Here is a tiny trained network, its code and every weight. The questions are about switching its units off for an input and a class, where a switched-off unit gives its printed mean instead of its output.

import numpy as np


def w(rows, s, z=0):
    codes = np.array(rows[::2]) - 128.0
    scale = np.full(codes.shape[1], s)
    scale[-1] = z or s
    return codes * scale


def norm(h):
    return h / np.sqrt((h * h).mean(-1, keepdims=True) + 1e-5)


def f(y):
    return np.maximum(y, 0)


def log_softmax(a):
    a = a - a.max(-1, keepdims=True)
    return a - np.log(np.exp(a).sum(-1, keepdims=True))


def net(x, mask):
    res = np.array(x, float).reshape(1, 2) / 4 @ E
    u = 0
    for l in range(2):
        y = f(norm(res) @ A[l][:, :-1].T + A[l][:, -1])
        res = res + np.where(mask[u : u + 6], y, B[l][:, -1]) @ B[l][:, :-1]
        u += 6
    return log_softmax(norm(res)[-1] @ U[:, :-1].T + U[:, -1])


A, B = {}, {}
E = w([
[234,217,3,228,180,165,134,191,94,98,149,98],'x0',
[129,214,211,10,19,104,137,195,73,117,25,110],'x1',
],0.0048)
A[0] = w([
[27,10,135,154,136,133,142,67,149,181,189,179,71],'L0N1',
[90,44,150,153,150,69,145,46,170,189,181,208,98],'L0N2',
[130,170,84,211,158,203,107,150,151,136,152,79,156],'L0N3',
[53,77,203,128,68,93,77,153,135,153,107,151,30],'L0N4',
[164,142,52,253,220,158,129,121,164,168,175,143,3],'L0N5',
[128,151,22,254,178,172,89,91,143,123,220,141,41],'L0N6',
],0.0052,0.0022)
B[0] = w([
[130,111,152,130,126,136,56,201,166,80,204,37,225],'L0N1',
[181,153,184,151,170,145,72,193,174,124,123,143,219],'L0N2',
[170,90,149,91,95,128,172,119,123,141,168,107,206],'L0N3',
[50,166,105,137,114,125,153,97,90,186,82,160,194],'L0N4',
[64,143,76,180,135,109,254,113,81,169,112,208,243],'L0N5',
[106,124,80,173,155,87,204,122,28,221,120,148,254],'L0N6',
],0.0072,0.0091)
A[1] = w([
[133,152,112,113,163,142,96,161,121,108,104,133,184],'L1N1',
[145,136,90,204,147,156,138,113,125,110,78,133,45],'L1N2',
[147,109,162,144,138,139,145,136,148,122,130,149,87],'L1N3',
[136,111,132,144,116,138,138,103,152,121,109,137,49],'L1N4',
[116,108,138,161,149,129,69,101,244,132,144,115,77],'L1N5',
[147,128,153,136,113,136,74,174,164,90,153,110,251],'L1N6',
],0.011,0.0014)
B[1] = w([
[143,71,59,152,174,152,158,83,157,154,163,124,179],'L1N1',
[133,119,149,164,178,132,144,122,99,193,195,127,206],'L1N2',
[165,97,101,94,78,106,87,36,146,128,129,202,152],'L1N3',
[91,140,84,190,111,153,114,110,159,148,139,54,128],'L1N4',
[18,76,203,49,243,22,1,128,233,38,229,90,240],'L1N5',
[234,110,156,87,164,206,36,181,189,27,163,29,254],'L1N6',
],0.007,0.0057)
U = w([
[168,89,114,126,95,122,88,51,150,107,139,194,78],'0',
[49,167,162,90,80,120,137,119,114,184,56,149,193],'1',
[228,155,98,95,122,181,117,172,135,87,127,58,116],'2',
[145,110,136,172,122,135,92,98,132,118,115,148,2],'3',
[130,119,130,134,141,127,120,97,124,78,130,160,22],'4',
[99,100,190,119,195,118,7,164,197,107,183,104,176],'5',
[140,126,88,215,160,114,221,154,72,198,167,148,196],'6',
[119,123,118,180,114,154,119,102,169,97,117,153,36],'7',
],0.013,0.005)

Each question gives the input, the list of numbers given to net, and the class t.
The units are the neurons (one row each of A and B). Each row of codes is followed by its name. A weight is (code - 128) times the scale printed after its matrix; where a second scale follows, it is the last column's (A, B and U).
mask holds one flag per neuron, layer by layer. A switched-off neuron (its flag False) gives its mean, the last column of its row in B, instead of its output. The means were averaged over made-up inputs and are rounded, as every weight is.
A unit's drop is (log p(t) with every unit on - log p(t) with that unit switched off) / (log p(t) with every unit on - log p(t) with every unit switched off).
k most important neurons: the k neurons with the biggest drops, biggest first
k most important neurons of layer l: the k neurons of layer l with the biggest drops, biggest first
drop of u: that unit's drop, to one decimal
input [0,5], class 1: 3 most important neurons	L0N1, L0N2, L1N6
input [0,3], class 1: 4 most important neurons	L0N1, L0N2, L1N6, L1N5
input [-1,6], class 1: 2 most important neurons	L0N1, L1N6
input [-4,2], class 1: most important neuron	L0N4
input [3,4], class 2: 4 most important neurons	L0N5, L0N6, L0N4, L1N5
input [-1,1], class 1: 2 most important neurons of layer 0	L0N6, L0N5
input [6,4], class 2: 4 most important neurons of layer 0	L0N5, L0N6, L0N4, L0N3
input [1,2], class 2: 4 most important neurons of layer 0	L0N5, L0N6, L0N4, L0N1
input [8,6], class 2: drop of L0N6	3.3
input [3,6], class 2: drop of L0N1	0.1
input [-1,5], class 1: drop of L0N1	1.5
